Below are the code and all the weights of a small trained network. Each question names an input and a target symbol and asks about switching units off, where a switched-off unit gives its printed mean instead of its output.

import numpy as np


def w(rows, s, z=0):
    codes = np.array(rows[::2]) - 128.0
    scale = np.full(codes.shape[1], s)
    scale[-1] = z or s
    return codes * scale


def norm(h):
    return h / np.sqrt((h * h).mean(-1, keepdims=True) + 1e-5)


def f(y):
    return np.maximum(y, 0)


def softmax(a):
    e = np.exp(a - a.max(-1, keepdims=True))
    return e / e.sum(-1, keepdims=True)


def log_softmax(a):
    a = a - a.max(-1, keepdims=True)
    return a - np.log(np.exp(a).sum(-1, keepdims=True))


def net(x, mask):
    ids = ['βξπτφω'.index(c) for c in x.split()]
    T = len(ids)
    res = E[ids] + P[:T]
    u = 0
    for l in range(2):
        q, k, v = (norm(res) @ M[l].T for M in (Q, K, V))
        z = softmax(np.where(np.tri(T) > 0, q @ k.T / 3**0.5, -1e9)) @ v
        res = res + np.where(mask[u], z, O[l][:, -1]) @ O[l][:, :-1]
        u += 1
        y = f(norm(res) @ A[l][:, :-1].T + A[l][:, -1])
        res = res + np.where(mask[u : u + 4], y, B[l][:, -1]) @ B[l][:, :-1]
        u += 4
    return log_softmax(norm(res)[-1] @ U[:, :-1].T + U[:, -1])


Q, K, V, O, A, B = {}, {}, {}, {}, {}, {}
E = w([
[56,102,79,184,79,95,96,171,199,91,163],'β',
[89,167,115,222,98,80,142,154,195,116,56],'ξ',
[69,121,97,88,80,114,139,156,157,7,96],'π',
[72,157,25,195,122,116,165,174,119,83,105],'τ',
[200,94,154,117,183,138,169,158,152,171,196],'φ',
[165,140,142,140,197,177,119,61,123,124,173],'ω',
],0.02)
P = w([
[166,241,89,111,123,66,175,116,196,112,197],'0',
[202,189,23,86,93,226,62,132,213,130,119],'1',
[141,147,60,123,184,113,167,112,111,165,146],'2',
[209,191,124,103,159,187,91,140,151,125,7],'3',
[113,107,145,123,136,142,188,127,141,165,167],'4',
[152,135,155,128,96,209,75,148,166,106,57],'5',
[98,115,149,147,143,127,169,126,76,135,172],'6',
[108,130,154,130,117,183,50,170,88,146,92],'7',
[106,104,171,167,148,125,179,147,43,106,155],'8',
[132,107,183,144,110,202,59,177,73,104,63],'9',
[80,85,205,178,138,127,179,165,29,75,156],'10',
[101,98,246,151,118,198,53,198,57,68,65],'11',
[98,80,244,227,112,163,196,155,46,94,143],'12',
],0.011)
Q[0] = w([
[105,43,92,69,171,20,161,62,126,172,111],'L0H0',
[129,217,125,48,124,163,2,24,90,181,110],'L0H0',
[164,142,86,23,133,160,33,32,99,200,85],'L0H0',
],0.0072)
K[0] = w([
[211,201,114,56,153,202,62,46,185,198,197],'L0H0',
[119,217,2,72,73,105,123,185,247,154,125],'L0H0',
[163,196,70,84,157,91,147,71,180,156,110],'L0H0',
],0.0086)
V[0] = w([
[134,132,254,87,170,198,159,71,46,137,81],'L0H0',
[196,155,124,99,178,155,139,199,129,167,153],'L0H0',
[154,65,152,128,144,176,186,213,117,176,149],'L0H0',
],0.0054)
O[0] = w([
[68,108,51,98,191,120,140,106,145,149,112,2],'L0H0',
[184,197,190,107,48,126,81,1,130,92,118,124],'L0H0',
[31,253,252,168,102,200,76,142,79,160,53,141],'L0H0',
],0.0082,0.0067)
A[0] = w([
[113,162,120,59,252,177,67,198,219,136,51,243],'L0N0',
[57,164,35,154,154,125,3,132,194,112,30,194],'L0N1',
[108,207,99,144,75,71,211,253,151,134,62,250],'L0N2',
[110,102,151,203,195,80,160,2,149,81,156,139],'L0N3',
],0.0048,0.0018)
B[0] = w([
[101,43,93,157,128,163,54,44,110,126,190,155],'L0N0',
[124,108,149,100,7,179,186,44,52,168,129,194],'L0N1',
[158,131,88,56,195,131,71,119,138,197,116,254],'L0N2',
[151,3,127,119,117,153,192,133,143,151,75,151],'L0N3',
],0.013,0.0088)
Q[1] = w([
[132,73,115,136,122,201,79,93,105,140,127],'L1H0',
[85,158,139,123,148,29,246,79,133,113,159],'L1H0',
[138,177,115,174,104,138,184,118,144,84,142],'L1H0',
],0.014)
K[1] = w([
[31,85,188,222,137,128,222,168,134,91,113],'L1H0',
[240,153,87,61,79,135,32,50,174,132,227],'L1H0',
[200,190,113,127,110,71,144,66,253,147,160],'L1H0',
],0.0076)
V[1] = w([
[111,231,44,76,120,130,182,159,71,147,165],'L1H0',
[115,144,253,18,209,40,160,83,133,121,232],'L1H0',
[154,168,151,115,182,96,172,133,111,236,89],'L1H0',
],0.0062)
O[1] = w([
[51,127,170,161,70,188,203,46,121,46,69,144],'L1H0',
[145,74,132,174,155,1,114,84,107,121,54,26],'L1H0',
[15,215,101,247,148,131,99,153,124,84,223,251],'L1H0',
],0.0097,0.0027)
A[1] = w([
[142,101,209,148,147,89,194,110,187,101,201,143],'L1N0',
[95,119,85,254,152,40,38,68,113,27,64,74],'L1N1',
[120,150,180,82,199,48,163,105,194,93,97,75],'L1N2',
[98,172,77,179,207,47,63,215,155,137,147,1],'L1N3',
],0.0079,0.0048)
B[1] = w([
[58,109,125,184,101,172,115,95,20,146,118,254],'L1N0',
[79,150,178,124,202,118,154,192,162,61,90,238],'L1N1',
[170,232,146,98,147,208,169,169,104,147,158,151],'L1N2',
[91,88,232,142,146,63,127,115,162,114,5,193],'L1N3',
],0.013,0.0031)
U = w([
[198,126,163,50,167,173,118,230,137,180,96,89],'β',
[80,138,61,131,208,182,72,157,178,155,194,102],'ξ',
[91,2,104,132,151,124,171,54,108,176,98,200],'π',
[103,160,199,136,53,164,137,106,78,134,85,6],'τ',
[83,85,143,144,209,120,75,132,187,134,90,211],'φ',
[146,107,102,102,162,69,6,134,100,178,148,208],'ω',
],0.0078,0.002)

Each question gives the input, a string of symbols that net reads in full, and the target symbol t.
The units are the heads (3 rows each of Q, K, V and O) and the neurons (one row each of A and B). Each row of codes is followed by its name. A weight is (code - 128) times the scale printed after its matrix; where a second scale follows, it is the last column's (O, A, B and U).
mask holds one flag per unit, layer by layer, with each layer's heads first. A switched-off unit (its flag False) gives its mean, the last column of its rows in O or B, instead of its output. The means were averaged over made-up inputs and are rounded, as every weight is.
A unit's drop is (log p(t) with every unit on - log p(t) with that unit switched off) / (log p(t) with every unit on - log p(t) with every unit switched off).
The circuit of an input: a set's keep is (log p(t) with only the set's units on - log p(t) with every unit switched off) / (log p(t) with every unit on - log p(t) with every unit switched off). Starting from all 10 units, units are removed one at a time, each time the one whose removal leaves the highest keep (on an exact tie, the one counted first), for as long as the keep stays at least 0.8.
units of the circuit, in order: the units of the circuit, biggest drop first
k most important neurons: the k neurons with the biggest drops, biggest first
k most important neurons of layer l: the k neurons of layer l with the biggest drops, biggest first
input β ω τ ξ β ξ ξ ξ ξ ξ β ξ π, target β: units of the circuit, in order -> (L1H0)
input ξ ξ ξ ω τ π ξ ξ ξ φ, target ξ: units of the circuit, in order -> (L1H0 L0N0)
input τ ω τ τ τ β ξ, target ξ: 2 most important neurons -> (L0N2 L0N0)
input ξ ω β ω φ φ β τ, target β: units of the circuit, in order -> (L0N2 L1H0)
input ξ ξ π τ φ ω, target φ: units of the circuit, in order -> (L0N2 L1H0 L1N1)
input π ξ φ φ π π π π π π, target π: units of the circuit, in order -> (L0H0 L1H0 L0N0)
input φ π τ β ω φ, target ω: 2 most important neurons -> (L0N2 L0N3)
input ξ ξ ω ξ ω β τ ω ξ, target π: 2 most important neurons -> (L0N1 L0N3)
input ω τ φ ω ξ β ξ ω ξ τ ω β, target ω: units of the circuit, in order -> (L0N2 L1H0 L0N3)
input ξ π ξ, target β: units of the circuit, in order -> (L0H0 L1H0)
input ω φ β τ φ τ φ φ π π β τ, target β: units of the circuit, in order -> (L1H0 L0N2)
input ξ φ ξ, target τ: 2 most important neurons of layer 0 -> (L0N1 L0N0)
input π β π τ β ω φ φ β ξ, target β: 2 most important neurons -> (L0N2 L1N0)
input ξ ω ω ω ξ τ ξ ξ, target ξ: units of the circuit, in order -> (L1H0)
input ξ φ ω φ ω π ω ξ, target ω: 3 most important neurons -> (L0N2 L0N3 L0N1)
input φ π β β, target β: 2 most important neurons -> (L0N1 L1N0)
input ω β ω ω ξ τ ξ τ π τ π π τ, target ξ: 2 most important neurons -> (L0N2 L0N1)
input φ β φ τ ξ ω, target ξ: 2 most important neurons -> (L0N1 L1N3)
input φ ξ φ ω φ π, target φ: 3 most important neurons -> (L0N2 L0N3 L1N1)
input φ ξ φ ξ τ β ω φ, target ω: 3 most important neurons -> (L0N3 L0N2 L0N0)
input ξ ξ ω τ β ω φ β, target φ: 3 most important neurons -> (L0N2 L0N3 L1N1)
input ξ τ ξ β π ξ ξ φ β φ τ τ β, target ξ: units of the circuit, in order -> (L1H0 L0N1 L0H0)
input ξ ξ π φ β τ β φ β, target τ: units of the circuit, in order -> (L0H0)
input β φ τ φ τ φ φ π ξ β ξ β, target ξ: 2 most important neurons -> (L0N1 L1N0)
input φ ω φ τ, target φ: 2 most important neurons -> (L0N2 L0N3)
input ξ ξ β, target φ: 3 most important neurons of layer 0 -> (L0N1 L0N0 L0N3)
